Here is a tiny trained network, its code and every weight. The questions are about switching its units off for an input and a class, where a switched-off unit gives its printed mean instead of its output.

import numpy as np


def w(rows, s, z=0):
    codes = np.array(rows[::2]) - 128.0
    scale = np.full(codes.shape[1], s)
    scale[-1] = z or s
    return codes * scale


def f(y):
    return y / 2 * (1 + np.tanh(0.7978845608 * (y + 0.044715 * y**3)))


def log_softmax(a):
    a = a - a.max(-1, keepdims=True)
    return a - np.log(np.exp(a).sum(-1, keepdims=True))


def net(x, mask):
    res = np.array(x, float).reshape(1, 3) / 4 @ E
    y = f(res @ A[0][:, :-1].T + A[0][:, -1])
    res = res + np.where(mask, y, B[0][:, -1]) @ B[0][:, :-1]
    return log_softmax(res[-1] @ U[:, :-1].T + U[:, -1])


A, B = {}, {}
E = w([
[112,40,121,254,151,137,133,78,129,204,209],'x0',
[54,174,178,132,122,236,37,196,50,228,197],'x1',
[228,177,189,94,74,134,240,48,163,144,239],'x2',
],0.0095)
A[0] = w([
[167,111,127,102,97,72,204,78,164,108,151,120],'neuron 0',
[142,152,120,40,138,91,138,127,148,93,46,3],'neuron 1',
[127,6,100,253,167,80,148,81,153,140,154,8],'neuron 2',
[104,74,92,182,153,114,77,156,124,106,51,114],'neuron 3',
[100,68,87,129,168,79,80,124,141,108,31,95],'neuron 4',
[137,45,80,185,163,39,164,109,157,87,12,28],'neuron 5',
[111,117,128,156,117,96,120,135,123,139,66,66],'neuron 6',
],0.011,0.0031)
B[0] = w([
[106,100,128,158,205,146,137,119,123,158,205,236],'neuron 0',
[125,150,120,125,42,106,113,160,116,108,21,210],'neuron 1',
[130,182,118,87,56,96,136,172,118,80,2,245],'neuron 2',
[180,110,151,110,142,133,157,84,160,126,208,224],'neuron 3',
[136,141,130,152,163,108,223,117,131,128,164,229],'neuron 4',
[102,102,141,130,145,189,24,133,114,173,182,255],'neuron 5',
[108,142,122,151,143,112,178,95,116,154,153,158],'neuron 6',
],0.012,0.015)
U = w([
[180,131,154,139,137,95,211,69,160,116,186,254],'0',
[66,117,141,144,148,159,2,141,101,154,156,49],'1',
[130,151,120,122,73,79,117,143,128,76,36,95],'2',
],0.014,0.0015)

Each question gives the input, the list of numbers given to net, and the class t.
The units are the neurons (one row each of A and B). Each row of codes is followed by its name. A weight is (code - 128) times the scale printed after its matrix; where a second scale follows, it is the last column's (A, B and U).
mask holds one flag per neuron, in row order. A switched-off neuron (its flag False) gives its mean, the last column of its row in B, instead of its output. The means were averaged over made-up inputs and are rounded, as every weight is.
A unit's drop is (log p(t) with every unit on - log p(t) with that unit switched off) / (log p(t) with every unit on - log p(t) with every unit switched off).
The circuit of an input: a set's keep is (log p(t) with only the set's units on - log p(t) with every unit switched off) / (log p(t) with every unit on - log p(t) with every unit switched off). Starting from all 7 units, units are removed one at a time, each time the one whose removal leaves the highest keep (on an exact tie, the one counted first), for as long as the keep stays at least 0.8.
circuit, biggest first: the units of the circuit, biggest drop first
unit that matters most: the unit with the biggest drop
top k neurons: the k neurons with the biggest drops, biggest first
drop of u: that unit's drop, to one decimal
input [-1,-2,-3], class 0: circuit, biggest first	(neuron 4)
input [-4,-5,-5], class 0: top 4 neurons	(neuron 4; neuron 3; neuron 2; neuron 6)
input [5,4,-4], class 2: top 4 neurons	(neuron 5; neuron 0; neuron 2; neuron 4)
input [4,-6,1], class 1: top 2 neurons	(neuron 5; neuron 0)
input [1,-3,-6], class 0: top 2 neurons	(neuron 4; neuron 3)
input [6,-8,7], class 1: top 3 neurons	(neuron 0; neuron 5; neuron 4)
input [-4,-6,0], class 1: top 2 neurons	(neuron 5; neuron 2)
input [2,-1,-3], class 0: top 2 neurons	(neuron 1; neuron 3)
input [-8,-3,6], class 2: top 3 neurons	(neuron 1; neuron 3; neuron 4)
input [-6,-7,4], class 1: top 2 neurons	(neuron 0; neuron 5)
input [7,5,-7], class 0: circuit, biggest first	(neuron 3; neuron 5)
input [-7,4,6], class 2: top 2 neurons	(neuron 5; neuron 3)
input [-4,-4,3], class 1: top 4 neurons	(neuron 2; neuron 0; neuron 4; neuron 3)
input [8,-2,2], class 2: circuit, biggest first	(neuron 2)
input [2,-1,-6], class 0: top 2 neurons	(neuron 4; neuron 3)
input [5,-1,-3], class 2: top 2 neurons	(neuron 2; neuron 0)
input [8,-1,-3], class 2: drop of neuron 2	1.5
input [-3,-8,2], class 1: drop of neuron 5	0.3
input [-6,2,-6], class 0: drop of neuron 4	0.4
input [4,-5,-7], class 0: unit that matters most	neuron 4
